Below is a small trained network, with its code and all its weights. Each question gives an input and a target symbol and asks what happens when units are switched off, that is, made to give their printed mean instead of their output.

import numpy as np


def w(rows, s, z=0):
    codes = np.array(rows[::2]) - 128.0
    scale = np.full(codes.shape[1], s)
    scale[-1] = z or s
    return codes * scale


def f(y):
    return y / 2 * (1 + np.tanh(0.7978845608 * (y + 0.044715 * y**3)))


def softmax(a):
    e = np.exp(a - a.max(-1, keepdims=True))
    return e / e.sum(-1, keepdims=True)


def log_softmax(a):
    a = a - a.max(-1, keepdims=True)
    return a - np.log(np.exp(a).sum(-1, keepdims=True))


def net(x, mask):
    ids = ['ΔΞΣΨαβγεηθλμπω'.index(c) for c in x.split()]
    T = len(ids)
    res = E[ids] + P[:T]
    r = res
    for j in range(3):
        rows = slice(4 * j, 4 * j + 4)
        q, k, v = (r @ M[0][rows].T for M in (Q, K, V))
        z = softmax(np.where(np.tri(T) > 0, q @ k.T / 4**0.5, -1e9)) @ v
        o = O[0][rows]
        res = res + np.where(mask[j], z, o[:, -1]) @ o[:, :-1]
    y = f(res @ A[0][:, :-1].T + A[0][:, -1])
    res = res + np.where(mask[3:19], y, B[0][:, -1]) @ B[0][:, :-1]
    return log_softmax(res[-1] @ U[:, :-1].T + U[:, -1])


Q, K, V, O, A, B = {}, {}, {}, {}, {}, {}
E = w([
[188,146,127],'Δ',
[146,192,140],'Ξ',
[180,216,96],'Σ',
[114,123,219],'Ψ',
[179,158,175],'α',
[168,149,133],'β',
[166,175,52],'γ',
[94,111,210],'ε',
[177,248,138],'η',
[74,67,173],'θ',
[144,68,83],'λ',
[122,151,155],'μ',
[156,186,174],'π',
[60,126,101],'ω',
],0.018)
P = w([
[124,255,204],'0',
[101,247,195],'1',
[89,215,151],'2',
[87,214,140],'3',
[102,160,91],'4',
[125,167,102],'5',
],0.0061)
Q[0] = w([
[126,123,158],'head 1',
[131,216,78],'head 1',
[122,10,169],'head 1',
[160,70,86],'head 1',
[179,86,157],'head 2',
[189,208,52],'head 2',
[115,145,162],'head 2',
[124,75,58],'head 2',
[116,46,121],'head 3',
[124,170,173],'head 3',
[152,49,149],'head 3',
[137,187,68],'head 3',
],0.012)
K[0] = w([
[98,183,72],'head 1',
[220,201,111],'head 1',
[97,87,71],'head 1',
[144,80,85],'head 1',
[119,77,111],'head 2',
[98,209,35],'head 2',
[89,102,128],'head 2',
[193,145,108],'head 2',
[171,53,180],'head 3',
[76,125,140],'head 3',
[99,93,202],'head 3',
[52,184,5],'head 3',
],0.011)
V[0] = w([
[134,244,198],'head 1',
[63,122,174],'head 1',
[181,120,248],'head 1',
[6,218,123],'head 1',
[34,73,33],'head 2',
[228,119,122],'head 2',
[218,4,157],'head 2',
[199,1,194],'head 2',
[42,55,116],'head 3',
[120,88,17],'head 3',
[120,95,113],'head 3',
[221,165,136],'head 3',
],0.0076)
O[0] = w([
[116,108,100,254],'head 1',
[143,162,162,143],'head 1',
[107,141,80,175],'head 1',
[137,148,168,199],'head 1',
[86,105,104,74],'head 2',
[254,179,142,99],'head 2',
[177,144,207,33],'head 2',
[178,78,236,48],'head 2',
[103,82,60,94],'head 3',
[107,165,117,77],'head 3',
[148,70,132,103],'head 3',
[208,152,163,134],'head 3',
],0.0076,0.0097)
A[0] = w([
[158,96,96,255],'neuron 1',
[107,204,13,11],'neuron 2',
[184,82,188,126],'neuron 3',
[61,89,173,89],'neuron 4',
[233,99,112,166],'neuron 5',
[163,193,64,18],'neuron 6',
[241,141,136,180],'neuron 7',
[149,163,34,33],'neuron 8',
[183,88,166,123],'neuron 9',
[43,160,44,192],'neuron 10',
[92,121,192,115],'neuron 11',
[132,97,254,101],'neuron 12',
[71,142,144,239],'neuron 13',
[60,61,154,104],'neuron 14',
[107,173,121,201],'neuron 15',
[184,70,83,210],'neuron 16',
],0.01,0.006)
B[0] = w([
[113,177,34,144],'neuron 1',
[105,82,213,210],'neuron 2',
[127,32,182,131],'neuron 3',
[127,146,201,139],'neuron 4',
[148,75,90,135],'neuron 5',
[85,121,233,151],'neuron 6',
[228,79,174,148],'neuron 7',
[69,131,228,161],'neuron 8',
[147,2,235,128],'neuron 9',
[103,91,90,250],'neuron 10',
[120,188,201,132],'neuron 11',
[72,89,176,141],'neuron 12',
[113,168,43,188],'neuron 13',
[157,143,221,143],'neuron 14',
[162,146,103,182],'neuron 15',
[120,113,90,129],'neuron 16',
],0.0075,0.019)
U = w([
[71,158,236,104],'Δ',
[106,86,197,114],'Ξ',
[142,2,173,144],'Σ',
[136,84,140,39],'Ψ',
[167,41,89,166],'α',
[132,71,147,41],'β',
[127,87,141,4],'γ',
[137,141,136,14],'ε',
[187,46,121,48],'η',
[170,193,115,229],'θ',
[136,81,141,61],'λ',
[163,216,59,255],'μ',
[201,159,110,108],'π',
[61,88,52,144],'ω',
],0.0094,0.0052)

Each question gives the input, a string of symbols that net reads in full, and the target symbol t.
The units are the heads (4 rows each of Q, K, V and O) and the neurons (one row each of A and B). Each row of codes is followed by its name. A weight is (code - 128) times the scale printed after its matrix; where a second scale follows, it is the last column's (O, A, B and U).
mask holds one flag per unit, heads first, then neurons. A switched-off unit (its flag False) gives its mean, the last column of its rows in O or B, instead of its output. The means were averaged over made-up inputs and are rounded, as every weight is.
A unit's drop is (log p(t) with every unit on - log p(t) with that unit switched off) / (log p(t) with every unit on - log p(t) with every unit switched off).
The circuit of an input: a set's keep is (log p(t) with only the set's units on - log p(t) with every unit switched off) / (log p(t) with every unit on - log p(t) with every unit switched off). Starting from the 12 units with the biggest drops (on a tie, the unit counted first), units are removed one at a time, each time the one whose removal leaves the highest keep (on an exact tie, the one counted first), for as long as the keep stays at least 0.8.
units of the circuit, in order: the units of the circuit, biggest drop first
most important unit: the unit with the biggest drop
k most important neurons: the k neurons with the biggest drops, biggest first
heads that matter: for each layer, one digit per head in row order, 1 if its drop is at least 0.15 and else 0, layers parted by /
drop of u: that unit's drop, to one decimal
input ω β μ μ ε, target Δ: most important unit	head 2
input Δ μ μ γ α, target μ: heads that matter	000
input η ω μ, target ω: units of the circuit, in order	[head 2; neuron 10]
input π β ω β β γ, target Δ: 2 most important neurons	[neuron 8; neuron 6]
input Ψ μ π, target μ: heads that matter	000
input α π ω ω Ψ Σ, target Δ: heads that matter	000
input μ Ψ ω α, target ω: heads that matter	011
input Ψ ε π ω Ξ, target ω: units of the circuit, in order	[head 2; neuron 10; head 3]
input ω ω α, target ω: units of the circuit, in order	[head 2; head 3]
input β μ Ψ λ, target μ: heads that matter	010
input β μ μ η, target Δ: heads that matter	010
input ω μ λ Δ θ, target Δ: heads that matter	110
input ω μ η, target Δ: 2 most important neurons	[neuron 6; neuron 2]
input ω α ω γ, target Δ: most important unit	neuron 8
input ω α Ψ α θ, target Δ: drop of neuron 4	0.1
input Δ ε μ, target μ: drop of neuron 6	0.1
input ω ω π β, target ω: drop of head 3	0.1
